[783 437 192 604 743] -> 437

[[15  4 76 65]
 [ 1 10 28 59]
 [18 17 54 73]] -> 17

[ -7 -39 -32  27   5  -4] -> -39

[818 639 966 233] -> 639

[ 698 -949  857   88] -> -949

[-295  695  739 -580 -690  856] -> 695
---
array([[ 70, -69,  70,  39,  37],
       [-86,  86, -86, -24, -20],
       [-72,  71, -72, -36, -33]])	-36

array([[ 71,  71,  71, -72,  71, -71,  71],
       [  1,   0,  -1,  -2,   5,   1,   1],
       [  2,   0,  -1,  -3,   5,   1,   1]])	1

array([[-34,  30, -24,  31, -40, -70],
       [-41,  51,  19, -64,   9,  40],
       [ 47, -31, -40,   3, -32,  55]])	-32

array([[  1,   3,  -5,  -3,  -1,   1],
       [  1,   2,  -5,  -3,  -1,   1],
       [ 63, -63, -63,  62, -64,  63]])	-64

array([[  1,  -5,   5,   6,  -1],
       [ 67, -67, -67,  66, -68],
       [  1,   2,  -6,  -3,  -2]])	-3

array([[34, 40, 34, 37, 65],
       [37, 38, 37, 38, 34],
       [44, 40, 39, 27, 34]])	27

array([[-41, -15,  -7,   7, -54, -44, -38],
       [ 71, -34,  26,  21,  17, -20,   0],
       [-41,  -2, -13,  39,  25,  -6,  -3]])	-6

array([[  5,  11,  19,  46, -36,  32],
       [-54, -41, -68, -87, -58,   6],
       [ 24,  21,  12, -16,  29,   3]])	29
---
-41,-85,75,-78,-11 out -85

-41,-48,-50,-64,23,30
55,52,68,72,-40,-41
out -48

10,24,30,-30,-51,50,28
52,-41,18,-44,38,-3,49
-59,45,-59,-59,-4,-41,80
out 24

-19,-41,-22,-21,79,-1 out -41

29,-29,72,-32,87,27
50,-55,41,-63,-36,51
out -29

18,-46,-18,85,-55,-8
15,25,18,-87,31,-7
-33,-33,42,15,50,-26
out -46

-24,-48,22,31,49
31,-17,18,17,-36
5,56,-63,-71,-3
out -48
---
12,38,28,9,29,-22
66,20,28,-34,15,20
-1,37,1,-14,16,-4
result: 12

16,-4,28,-12
16,-5,-27,-23
17,-6,40,81
result: 16

-78,19,-43,-8,26
-67,27,-9,-55,-4
-58,40,18,-44,-8
result: -78

-49,-55,-19,-43
1,-24,-46,1
-67,-62,10,-54
result: -49

77,-20,-11,31
9,-51,11,26
30,-31,-1,-49
result: 77

31,34,-49,0,-47,1
11,69,3,41,5,-30
-4,-12,38,13,40,-8
result: 31
---
-30; 8; -41; 0; 3; 55; -67 ans = 55

37; 31; -15; 33; 28; 3
37; -2; 21; 64; -7; 23
12; 63; 26; 11; -7; 42
ans = 28

10; 51; 64; 49; -58; 45 ans = -58

4; 26; -16; -29; -61
49; 0; 39; 39; 17
ans = -29

9; -5; -2; 17; 78; 43 ans = 78

-38; 7; -30; 13; 77
-32; -76; -50; -62; 48
-51; 19; 7; 38; 59
ans = 13

23; 41; 75; 73; 49 ans = 73

66; -31; -33; -2 ans = -33

-17; -28; -12; -10; 8
3; 63; 30; 8; 34
ans = -10
---
[211 206  73 134 209  12] value 211, 209

[[8457 1947 3950 2162 2509 4715 4672]
 [7215 2725 3325 3299 5293 3136 3759]] value 8457, 7215

[ 43  39  14 -26  17] value 43, 39

[[63 64 27 51 44]
 [32 57 86 38  6]] value 86, 64

[ 26   0 -24  36 -43 -15 -15] value 36, 26

[  7  33 -14 -35] value 33, 7
---
[[  6  22  28  10 -21  -7]
 [ -6  29 -24   4 -12  -3]
 [ 12  28  25   1 -33  -9]]
29, -33

[[56 40 72 47 40 52 77]
 [54 71 17 54  7 63 40]]
77, 7

[ 32 -41  -6 -35  23]
32, -41

[800 356 793 842  44 238 404]
842, 44

[6821 2200 3520 8335]
8335, 2200

[273 133 118 282 401 619 870]
870, 118

[ 25 -39  15  43 -19  14 -23]
43, -39
---
8; -9; -29; -68; -35; -22 gives -35
-47; 2; -18; 80; -25; -26 gives -25
-24; -62; 55; 58; 2; -4 gives 2
-48; -43; 12; -68; 14; -21 gives 14
-85; 38; -25; 9; -18; -46 gives -18
-28; 2; -48; 61; -3; 57 gives -3
-83; -74; -5; 10; -19; -38 gives -19
---
198	129	118	147	163
118	44	131	163	70
146	138	136	143	144
Answer: 198

2	2	2	5	5	2
3	4	4	6	6	4
8	8	8	6	6	7
Answer: 2

455	546	751	110
454	730	952	518
758	471	536	602
Answer: 455

25	-10	23	23
32	0	21	26
35	-29	14	22
Answer: 25

213	58	184	168	70
162	169	133	154	149
117	101	36	189	39
Answer: 213

-112	685	-449	158	23	-71
-108	861	-122	-682	-199	67
-114	373	-340	-144	-24	-280
Answer: -112
---
Input:
 0.00  -0.05   0.13  -0.16   0.08   0.12
-0.15  -0.09   0.09  -0.15  -0.14   0.02
 0.01  -0.08  -0.03  -0.05   0.06   0.14
Output: -0.05

Input:  -91.56    35.00  -163.36    54.13    76.92   163.52  -159.18
Output: 76.92

Input:
 10.655    2.870   -2.344   -2.486
-11.173   13.748    0.204    5.143
  9.700  -15.383    9.226    1.372
Output: -15.383

Input:
 -1.1    4.1  -12.1    8.8    9.8
-14.1  -13.9  -11.7   -8.9   13.4
 11.0   -6.0   -1.4  -12.9   -1.6
Output: -1.4

Input:
-0.276  -0.970  -1.852  -0.508  -0.005  -0.241   1.386
-0.957   2.222  -0.895  -1.014  -0.400  -0.427   2.051
 0.114  -0.820  -0.643  -0.902  -1.078  -1.908   1.388
Output: -1.078

Input:  0.3  -1.7  -0.3   1.9   1.2  -1.1  -0.7
Output: 1.2
---
[5 4 1 2 8 5 5] gives 5

[[2 3 3 7]
 [3 2 4 3]] gives 4

[[463 499 662 195 310 770 482]
 [510 549 240 981 685 243 533]] gives 243

[798  69 172 105  27 304 381] gives 304

[4272 2123 3281 8997 1866 4941] gives 1866

[[6167 6171 8893 7190 3483 3031]
 [8612 4673 5707 3700 3746 6676]
 [4444 4689 6143 6317 4188 5590]] gives 4188

[ 814  589 -928  989 -963] gives 989

[[ 89 595 851 117 244 695]
 [550 106 367 344 286 623]] gives 286

[[396 383 409 476 376 466 380]
 [330 303  48 771 364 417 290]] gives 417
---
array([[756, 436, 750, 235, 613, 439],
       [671, 443, 634, 312, 647, 577],
       [590, 285, 655, 389, 255, 506]]) result: 443

array([[6, 4, 5, 2, 4],
       [5, 5, 6, 6, 7]]) result: 5

array([[ -1, -41, -16, -39, -15],
       [  2, -19,  35, -50, -11],
       [-25,   8, -10, -16,  13]]) result: -19

array([[ 957, -301, -174, -498,   74,  271],
       [ 559, -281,   -3, -330,   36,   47],
       [-961,  109, -218,  372, -978,  227]]) result: -281

array([[5, 3, 1, 3],
       [6, 6, 7, 4]]) result: 6

array([[97, 63, 89, 16],
       [44, 70, 17, 31]]) result: 70

array([[8367, 2155, 2202, 7444, 6745, 2351],
       [4355, 8215, 8231, 5077, 6528, 8186]]) result: 8215

array([[7, 2, 3, 9, 1],
       [5, 1, 5, 5, 1]]) result: 1

array([[392, 883, 403, 971, 970, 467, 173],
       [637, 531, 900, 477, 262, 961, 671]]) result: 531

array([[9263, 6905, 7090, 6426],
       [3982, 4452, 5372, 5738],
       [2937, 5377, 4190, 4678]]) result: 4452
---
-30; 28; -40; -23; -62; 2 ans = -40

43; -29; 30; -86; 19
-83; 10; -15; 20; 13
5; 26; -38; 1; 12
ans = 30

-11; -63; -16; 40; -22; -44; -44
-18; -24; 16; -1; -15; -14; -14
ans = -16

-50; -33; 0; -2; 1; -77; 56 ans = 0

11; -18; -83; 14; 41; -3 ans = -83

3; 39; 22; -38; -61; -33; 0
26; -7; -12; -41; 14; 4; 17
ans = 22

-4; -3; 72; -60
-1; -2; 66; -52
-2; 7; 68; -55
ans = 72
